Below is a small trained network, with its code and all its weights. Each question gives an input and a class and asks what happens when units are switched off, that is, made to give their printed mean instead of their output.

import numpy as np


def w(rows, s, z=0):
    codes = np.array(rows[::2]) - 128.0
    scale = np.full(codes.shape[1], s)
    scale[-1] = z or s
    return codes * scale


def f(y):
    return np.maximum(y, 0)


def log_softmax(a):
    a = a - a.max(-1, keepdims=True)
    return a - np.log(np.exp(a).sum(-1, keepdims=True))


def net(x, mask):
    res = np.array(x, float).reshape(1, 7) / 4 @ E
    y = f(res @ A[0][:, :-1].T + A[0][:, -1])
    res = res + np.where(mask, y, B[0][:, -1]) @ B[0][:, :-1]
    return log_softmax(res[-1] @ U[:, :-1].T + U[:, -1])


A, B = {}, {}
E = w([
[184,178,223,58,34,74,38,100],'x0',
[70,113,35,101,58,60,108,243],'x1',
[132,131,123,123,124,152,119,134],'x2',
[203,2,32,87,171,88,78,63],'x3',
[28,21,177,99,124,172,104,103],'x4',
[124,126,131,131,131,107,139,119],'x5',
[88,156,56,230,57,134,74,21],'x6',
],0.0054)
A[0] = w([
[60,165,91,225,77,108,65,39,142],'n0',
[88,119,62,165,160,140,166,171,82],'n1',
[188,149,147,96,164,52,214,175,141],'n2',
[155,163,118,178,186,60,119,152,171],'n3',
[87,142,87,169,86,35,115,198,164],'n4',
[179,135,188,175,200,128,152,73,103],'n5',
[120,117,38,172,219,160,162,134,93],'n6',
[156,106,66,164,175,186,193,157,129],'n7',
[98,121,50,96,104,83,115,198,79],'n8',
[174,93,103,126,162,114,108,89,84],'n9',
[175,153,196,189,222,152,135,83,113],'n10',
[171,53,67,58,154,87,113,83,121],'n11',
[97,128,91,254,90,132,84,72,111],'n12',
[35,183,176,129,99,143,170,164,157],'n13',
[73,139,70,117,97,55,96,209,95],'n14',
[87,94,106,128,207,171,165,162,142],'n15',
[140,187,130,167,182,185,121,23,120],'n16',
[118,116,161,89,114,84,77,108,140],'n17',
[111,124,65,173,236,185,167,151,82],'n18',
[152,97,189,62,194,123,160,217,88],'n19',
[25,52,162,73,109,168,114,95,255],'n20',
[152,106,168,70,193,130,165,189,91],'n21',
[89,135,107,139,165,112,199,119,79],'n22',
[152,124,195,90,203,160,133,162,111],'n23',
[174,157,164,95,91,145,41,149,96],'n24',
[123,102,100,155,175,173,169,165,107],'n25',
[179,92,95,64,134,53,100,80,124],'n26',
[73,111,87,164,202,134,231,139,87],'n27',
[134,130,106,144,128,50,144,141,195],'n28',
[162,110,166,33,208,114,184,192,89],'n29',
[157,136,193,61,72,62,92,114,93],'n30',
[170,150,147,59,65,100,72,130,73],'n31',
[71,153,44,124,78,60,102,225,96],'n32',
[205,37,39,80,166,92,92,83,80],'n33',
[158,138,172,154,155,179,159,53,129],'n34',
[214,159,81,151,83,143,163,170,198],'n35',
[211,209,78,187,143,108,143,145,215],'n36',
[166,128,202,137,190,130,157,80,84],'n37',
[78,199,204,148,96,134,210,187,132],'n38',
[189,64,75,92,159,98,96,102,99],'n39',
[31,202,210,200,118,102,148,148,131],'n40',
[151,145,178,51,108,88,90,115,92],'n41',
[107,224,179,198,88,162,178,180,106],'n42',
[192,164,151,68,85,86,80,110,89],'n43',
[208,198,113,148,166,101,149,119,200],'n44',
[116,117,69,164,169,177,208,165,89],'n45',
[174,87,190,93,163,129,147,218,123],'n46',
[33,38,206,141,102,154,117,121,242],'n47',
],0.0059,0.0037)
B[0] = w([
[228,100,69,217,88,100,151,182,245],'n0',
[64,144,185,134,85,107,115,114,186],'n1',
[160,118,104,170,152,114,117,144,197],'n2',
[129,161,109,95,166,91,62,146,181],'n3',
[130,60,157,93,145,148,129,170,204],'n4',
[109,53,186,59,88,173,105,164,188],'n5',
[73,162,177,137,104,107,121,77,216],'n6',
[87,182,181,127,108,102,109,82,210],'n7',
[92,75,168,76,85,154,114,168,183],'n8',
[101,122,94,78,115,210,202,106,169],'n9',
[123,48,185,54,92,150,121,179,203],'n10',
[137,162,77,99,126,200,180,72,215],'n11',
[215,117,115,219,71,93,122,175,225],'n12',
[139,150,57,74,170,179,188,102,212],'n13',
[122,59,194,71,95,152,142,180,190],'n14',
[107,176,172,165,128,103,100,97,212],'n15',
[150,46,162,121,88,160,121,204,213],'n16',
[86,162,141,152,134,111,103,88,169],'n17',
[46,163,190,131,84,89,122,75,210],'n18',
[200,137,67,225,72,80,179,161,208],'n19',
[151,146,86,118,255,77,41,148,253],'n20',
[186,114,85,231,67,87,135,136,191],'n21',
[82,177,161,118,99,108,150,78,157],'n22',
[165,80,97,164,101,105,139,160,188],'n23',
[75,193,172,148,104,81,146,80,171],'n24',
[85,166,162,149,102,106,112,89,184],'n25',
[104,177,95,75,138,172,190,81,195],'n26',
[72,174,181,142,92,86,114,89,208],'n27',
[134,119,135,81,166,149,90,142,185],'n28',
[203,111,93,217,80,96,134,130,209],'n29',
[64,173,151,171,104,99,136,69,184],'n30',
[54,157,167,153,92,104,141,73,172],'n31',
[121,60,208,72,96,170,124,188,205],'n32',
[114,144,79,74,118,191,224,85,230],'n33',
[140,48,188,89,102,136,107,192,199],'n34',
[114,87,126,119,221,99,51,133,205],'n35',
[152,120,111,116,234,92,56,156,234],'n36',
[122,63,174,122,92,169,129,168,177],'n37',
[142,146,56,84,145,186,185,90,222],'n38',
[129,160,70,89,119,191,215,91,199],'n39',
[161,131,61,75,150,211,202,98,213],'n40',
[94,168,187,161,112,98,124,76,173],'n41',
[136,161,59,92,152,179,203,98,213],'n42',
[62,157,192,147,127,107,140,66,180],'n43',
[117,137,145,94,196,110,64,158,214],'n44',
[58,154,185,152,104,106,116,90,198],'n45',
[184,141,69,208,85,79,141,133,203],'n46',
[173,167,73,113,232,76,46,149,247],'n47',
],0.005,0.0054)
U = w([
[124,160,62,57,119,213,243,88,54],'0',
[47,189,216,151,54,83,125,70,58],'1',
[203,87,78,236,37,97,147,171,84],'2',
[115,2,208,42,70,174,123,202,76],'3',
[132,120,122,104,168,121,116,136,254],'4',
[134,142,103,99,254,100,47,147,102],'5',
[129,126,122,107,150,129,118,138,214],'6',
],0.0087,0.0047)

Each question gives the input, the list of numbers given to net, and the class t.
The units are the neurons (one row each of A and B). Each row of codes is followed by its name. A weight is (code - 128) times the scale printed after its matrix; where a second scale follows, it is the last column's (A, B and U).
mask holds one flag per neuron, in row order. A switched-off neuron (its flag False) gives its mean, the last column of its row in B, instead of its output. The means were averaged over made-up inputs and are rounded, as every weight is.
A unit's drop is (log p(t) with every unit on - log p(t) with that unit switched off) / (log p(t) with every unit on - log p(t) with every unit switched off).
The circuit of an input: a set's keep is (log p(t) with only the set's units on - log p(t) with every unit switched off) / (log p(t) with every unit on - log p(t) with every unit switched off). Starting from the 12 units with the biggest drops (on a tie, the unit counted first), units are removed one at a time, each time the one whose removal leaves the highest keep (on an exact tie, the one counted first), for as long as the keep stays at least 0.8.
circuit, biggest first: the units of the circuit, biggest drop first
most important unit: the unit with the biggest drop
k most important neurons: the k neurons with the biggest drops, biggest first
drop when u is switched off: that unit's drop, to one decimal
input [-8,-1,-2,-2,1,4,8], class 1: circuit, biggest first	n18, n27
input [1,0,3,2,8,7,-4], class 5: circuit, biggest first	n20, n47
input [0,7,5,6,-6,-6,3], class 3: most important unit	n32
input [-6,-2,-2,-5,7,-2,-1], class 5: 2 most important neurons	n47, n20
input [-1,-8,-7,-7,-4,3,8], class 2: 2 most important neurons	n0, n12
input [4,7,-1,0,-8,-2,4], class 5: circuit, biggest first	n36, n35
input [8,0,-7,4,7,-1,-2], class 1: circuit, biggest first	n30, n41
input [-6,-2,-4,6,4,3,2], class 0: 3 most important neurons	n33, n11, n39
input [5,-4,3,-7,8,1,-1], class 5: circuit, biggest first	n47, n20
input [-4,6,-3,-2,5,7,-8], class 2: circuit, biggest first	n19, n29
input [-3,8,8,3,2,-8,-2], class 3: circuit, biggest first	n32, n14
input [2,8,8,3,-8,-7,-1], class 3: circuit, biggest first	n32, n14
input [6,7,-2,8,-8,5,-4], class 0: circuit, biggest first	n33, n26
input [-6,7,-3,-7,-2,-1,-8], class 2: circuit, biggest first	n19
input [2,-3,7,-3,-1,4,7], class 2: circuit, biggest first	n0, n12
input [-6,3,-1,-5,7,-1,3], class 5: 2 most important neurons	n47, n20
input [-2,1,-6,5,0,1,-6], class 2: circuit, biggest first	n29, n19
input [4,6,-1,6,8,1,-7], class 5: 3 most important neurons	n20, n47, n0
input [2,6,-3,-6,-6,4,6], class 0: 4 most important neurons	n42, n40, n38, n13
input [-2,-7,4,-5,-4,0,-1], class 3: most important unit	n10
input [-5,-2,4,8,-8,3,-5], class 0: 2 most important neurons	n33, n39
input [2,6,-6,2,8,-6,-2], class 5: 2 most important neurons	n20, n47
input [-4,-7,-5,7,7,-5,-8], class 2: drop when n46 is switched off	0.2
input [2,-7,6,8,-8,1,-8], class 0: drop when n26 is switched off	0.5
